Below is a small trained network, with its code and all its weights. Each question gives an input and a class and asks what happens when units are switched off, that is, made to give their printed mean instead of their output.

import numpy as np


def w(rows, s, z=0):
    codes = np.array(rows[::2]) - 128.0
    scale = np.full(codes.shape[1], s)
    scale[-1] = z or s
    return codes * scale


def f(y):
    return y / 2 * (1 + np.tanh(0.7978845608 * (y + 0.044715 * y**3)))


def log_softmax(a):
    a = a - a.max(-1, keepdims=True)
    return a - np.log(np.exp(a).sum(-1, keepdims=True))


def net(x, mask):
    res = np.array(x, float).reshape(1, 8) / 4 @ E
    y = f(res @ A[0][:, :-1].T + A[0][:, -1])
    res = res + np.where(mask, y, B[0][:, -1]) @ B[0][:, :-1]
    return log_softmax(res[-1] @ U[:, :-1].T + U[:, -1])


A, B = {}, {}
E = w([
[254,121,199,162],'x0',
[128,132,127,123],'x1',
[128,124,125,131],'x2',
[177,128,3,87],'x3',
[130,137,133,116],'x4',
[127,145,128,120],'x5',
[128,136,129,127],'x6',
[131,128,128,131],'x7',
],0.0092)
A[0] = w([
[38,207,105,102,175],'n1',
[180,80,71,84,45],'n2',
[219,139,143,169,65],'n3',
[54,159,91,157,22],'n4',
[57,81,187,168,90],'n5',
[164,62,69,118,145],'n6',
[186,143,21,104,55],'n7',
[180,215,128,198,77],'n8',
[163,72,154,84,71],'n9',
[207,120,159,131,77],'n10',
[173,151,124,187,66],'n11',
[220,147,145,184,79],'n12',
[2,133,77,141,34],'n13',
[99,148,96,154,254],'n14',
[72,131,234,171,94],'n15',
[81,124,184,183,90],'n16',
],0.0097,0.009)
B[0] = w([
[176,82,152,114,228],'n1',
[107,173,73,116,145],'n2',
[61,91,163,69,181],'n3',
[8,104,146,55,137],'n4',
[107,182,80,149,174],'n5',
[103,158,125,171,182],'n6',
[58,226,46,147,181],'n7',
[153,100,108,107,145],'n8',
[86,128,127,109,122],'n9',
[90,89,120,37,175],'n10',
[41,92,151,65,132],'n11',
[71,79,153,69,195],'n12',
[109,37,174,20,187],'n13',
[211,116,225,166,255],'n14',
[98,181,2,128,209],'n15',
[84,205,72,120,165],'n16',
],0.0086,0.0076)
U = w([
[90,33,196,2,32],'0',
[143,119,177,149,254],'1',
[139,110,174,139,233],'2',
[76,213,91,123,6],'3',
],0.0077,0.0067)

Each question gives the input, the list of numbers given to net, and the class t.
The units are the neurons (one row each of A and B). Each row of codes is followed by its name. A weight is (code - 128) times the scale printed after its matrix; where a second scale follows, it is the last column's (A, B and U).
mask holds one flag per neuron, in row order. A switched-off neuron (its flag False) gives its mean, the last column of its row in B, instead of its output. The means were averaged over made-up inputs and are rounded, as every weight is.
A unit's drop is (log p(t) with every unit on - log p(t) with that unit switched off) / (log p(t) with every unit on - log p(t) with every unit switched off).
The circuit of an input: a set's keep is (log p(t) with only the set's units on - log p(t) with every unit switched off) / (log p(t) with every unit on - log p(t) with every unit switched off). Starting from the 12 units with the biggest drops (on a tie, the unit counted first), units are removed one at a time, each time the one whose removal leaves the highest keep (on an exact tie, the one counted first), for as long as the keep stays at least 0.8.
units of the circuit, in order: the units of the circuit, biggest drop first
unit that matters most: the unit with the biggest drop
top k neurons: the k neurons with the biggest drops, biggest first
drop when u is switched off: that unit's drop, to one decimal
input [2,-2,-1,-8,4,-2,8,1], class 3: units of the circuit, in order => n15; n16
input [6,5,-3,-8,1,3,-3,-1], class 3: top 2 neurons => n15; n16
input [-4,-6,5,-6,3,-4,-2,-4], class 3: unit that matters most => n15
input [-7,3,-2,-8,-8,-5,7,-6], class 3: top 2 neurons => n15; n5
input [8,-6,6,-5,-1,4,7,-2], class 0: units of the circuit, in order => n12; n10
input [7,-2,4,-7,-6,-5,-3,0], class 0: top 3 neurons => n12; n10; n3
input [8,-5,2,8,-2,-4,3,5], class 0: top 2 neurons => n12; n3
input [-1,8,5,7,7,-2,-2,-4], class 3: top 2 neurons => n7; n2
input [-4,1,5,-6,1,3,-5,-4], class 3: top 3 neurons => n15; n5; n16
input [3,4,7,6,1,4,-5,-4], class 3: top 2 neurons => n7; n1
input [-2,5,-6,-8,-5,-4,-4,2], class 3: top 3 neurons => n15; n16; n5
input [5,-3,4,7,-8,5,2,4], class 3: drop when n7 is switched off => 0.8
input [1,-7,-6,7,7,-3,-6,4], class 3: drop when n15 is switched off => -0.1
input [6,7,-5,-4,-1,3,-7,-2], class 0: drop when n14 is switched off => 0.1
input [3,8,-1,8,-2,-4,-1,1], class 3: top neuron => n7
